Below is a small trained network, with its code and all its weights. Each question gives an input and a class and asks what happens when units are switched off, that is, made to give their printed mean instead of their output.

import numpy as np


def w(rows, s, z=0):
    codes = np.array(rows[::2]) - 128.0
    scale = np.full(codes.shape[1], s)
    scale[-1] = z or s
    return codes * scale


def norm(h):
    return h / np.sqrt((h * h).mean(-1, keepdims=True) + 1e-5)


def f(y):
    return np.maximum(y, 0)


def log_softmax(a):
    a = a - a.max(-1, keepdims=True)
    return a - np.log(np.exp(a).sum(-1, keepdims=True))


def net(x, mask):
    res = np.array(x, float).reshape(1, 7) / 4 @ E
    u = 0
    for l in range(3):
        y = f(norm(res) @ A[l][:, :-1].T + A[l][:, -1])
        res = res + np.where(mask[u : u + 9], y, B[l][:, -1]) @ B[l][:, :-1]
        u += 9
    return log_softmax(norm(res)[-1] @ U[:, :-1].T + U[:, -1])


A, B = {}, {}
E = w([
[129,128,129,128,128],'x0',
[136,94,134,216,2],'x1',
[128,143,25,15,31],'x2',
[129,128,129,127,128],'x3',
[128,128,128,128,128],'x4',
[158,9,171,71,115],'x5',
[131,129,130,127,128],'x6',
],0.011)
A[0] = w([
[97,124,185,254,171,136],'0.n1',
[28,153,104,117,204,98],'0.n2',
[104,152,133,195,60,38],'0.n3',
[142,85,231,130,26,86],'0.n4',
[100,195,100,188,144,2],'0.n5',
[145,244,91,136,148,43],'0.n6',
[103,142,119,115,66,117],'0.n7',
[129,76,164,116,90,104],'0.n8',
[139,221,109,216,96,70],'0.n9',
],0.012,0.0067)
B[0] = w([
[180,186,239,80,27,254],'0.n1',
[206,127,94,147,142,188],'0.n2',
[133,124,37,217,138,174],'0.n3',
[129,104,60,156,184,193],'0.n4',
[41,93,150,132,155,161],'0.n5',
[12,105,115,102,179,184],'0.n6',
[166,161,151,137,67,172],'0.n7',
[50,117,113,151,177,164],'0.n8',
[39,62,88,126,140,204],'0.n9',
],0.011,0.0088)
A[1] = w([
[137,132,108,166,134,47],'1.n1',
[121,89,90,155,38,85],'1.n2',
[133,94,76,123,154,3],'1.n3',
[160,5,166,95,144,92],'1.n4',
[84,129,86,99,104,126],'1.n5',
[184,171,99,72,197,47],'1.n6',
[132,187,68,98,57,83],'1.n7',
[134,253,119,160,128,132],'1.n8',
[80,130,38,66,101,148],'1.n9',
],0.013,0.005)
B[1] = w([
[129,170,162,164,199,133],'1.n1',
[167,169,103,160,239,209],'1.n2',
[112,107,160,108,132,139],'1.n3',
[1,131,82,125,131,200],'1.n4',
[155,124,211,146,141,196],'1.n5',
[216,129,40,197,161,183],'1.n6',
[144,124,230,81,56,193],'1.n7',
[77,39,122,32,89,178],'1.n8',
[121,139,238,140,114,255],'1.n9',
],0.01,0.0085)
A[2] = w([
[168,154,230,177,117,142],'2.n1',
[77,72,126,146,140,139],'2.n2',
[150,157,90,84,60,4],'2.n3',
[140,134,92,194,108,40],'2.n4',
[5,121,91,109,130,38],'2.n5',
[137,103,89,99,93,110],'2.n6',
[154,130,150,80,59,13],'2.n7',
[166,124,83,209,75,35],'2.n8',
[212,134,91,55,201,52],'2.n9',
],0.015,0.0037)
B[2] = w([
[165,151,131,59,113,251],'2.n1',
[99,175,88,90,91,189],'2.n2',
[148,150,181,116,103,138],'2.n3',
[151,115,109,110,228,154],'2.n4',
[54,76,108,130,95,203],'2.n5',
[104,155,155,118,120,132],'2.n6',
[162,168,191,121,172,170],'2.n7',
[173,83,9,154,214,165],'2.n8',
[159,113,68,240,106,182],'2.n9',
],0.013,0.011)
U = w([
[190,171,216,75,110,252],'0',
[3,108,110,109,126,16],'1',
[200,117,46,171,181,92],'2',
],0.022,0.0014)

Each question gives the input, the list of numbers given to net, and the class t.
The units are the neurons (one row each of A and B). Each row of codes is followed by its name. A weight is (code - 128) times the scale printed after its matrix; where a second scale follows, it is the last column's (A, B and U).
mask holds one flag per neuron, layer by layer. A switched-off neuron (its flag False) gives its mean, the last column of its row in B, instead of its output. The means were averaged over made-up inputs and are rounded, as every weight is.
A unit's drop is (log p(t) with every unit on - log p(t) with that unit switched off) / (log p(t) with every unit on - log p(t) with every unit switched off).
The circuit of an input: a set's keep is (log p(t) with only the set's units on - log p(t) with every unit switched off) / (log p(t) with every unit on - log p(t) with every unit switched off). Starting from the 12 units with the biggest drops (on a tie, the unit counted first), units are removed one at a time, each time the one whose removal leaves the highest keep (on an exact tie, the one counted first), for as long as the keep stays at least 0.8.
circuit, biggest first: the units of the circuit, biggest drop first
unit that matters most: the unit with the biggest drop
top k neurons in layer l: the k neurons of layer l with the biggest drops, biggest first
drop when u is switched off: that unit's drop, to one decimal
input [-2,4,1,1,5,-3,-3], class 2: top 2 neurons in layer 0 -> 0.n3, 0.n7
input [-8,-4,3,4,-1,7,8], class 1: unit that matters most -> 1.n4
input [-1,-8,-8,7,-3,-8,-7], class 0: top 2 neurons in layer 0 -> 0.n1, 0.n2
input [1,-8,-7,7,2,2,-8], class 2: top 3 neurons in layer 1 -> 1.n9, 1.n6, 1.n7
input [-7,6,-4,-3,-7,-2,8], class 2: top 2 neurons in layer 0 -> 0.n3, 0.n9
input [7,-6,5,0,-7,-2,-6], class 2: top 2 neurons in layer 0 -> 0.n1, 0.n2
input [2,-8,3,-5,4,-6,3], class 2: top 2 neurons in layer 1 -> 1.n6, 1.n4
input [-6,-5,-7,1,1,-6,-7], class 0: top 2 neurons in layer 0 -> 0.n1, 0.n2
input [6,-8,-1,3,-5,-7,-4], class 2: top 4 neurons in layer 0 -> 0.n2, 0.n9, 0.n8, 0.n3
input [8,-7,-5,0,6,-7,4], class 1: top 3 neurons in layer 1 -> 1.n8, 1.n2, 1.n5
input [8,6,-6,-1,8,-8,-4], class 1: top 2 neurons in layer 0 -> 0.n9, 0.n3
input [2,-2,-4,-5,-1,5,2], class 1: top 2 neurons in layer 1 -> 1.n4, 1.n9
input [-2,6,-1,8,0,-5,-8], class 2: top 2 neurons in layer 1 -> 1.n2, 1.n4
input [-4,-8,3,1,3,7,-5], class 2: circuit, biggest first -> 2.n9
input [-4,-7,-2,1,1,7,6], class 1: top 2 neurons in layer 2 -> 2.n5, 2.n8
input [1,-8,-6,2,-7,1,1], class 2: top 2 neurons in layer 1 -> 1.n9, 1.n6
input [-6,-5,-1,-7,5,6,-1], class 1: drop when 2.n1 is switched off -> 0.0
input [-3,0,4,8,4,6,1], class 1: drop when 0.n1 is switched off -> 0.3
input [-4,-6,4,1,-4,8,6], class 1: drop when 1.n4 is switched off -> 4.5
input [-2,7,8,-1,1,-3,-4], class 0: unit that matters most -> 1.n7
input [4,7,-4,0,-2,8,2], class 1: drop when 1.n4 is switched off -> 2.8
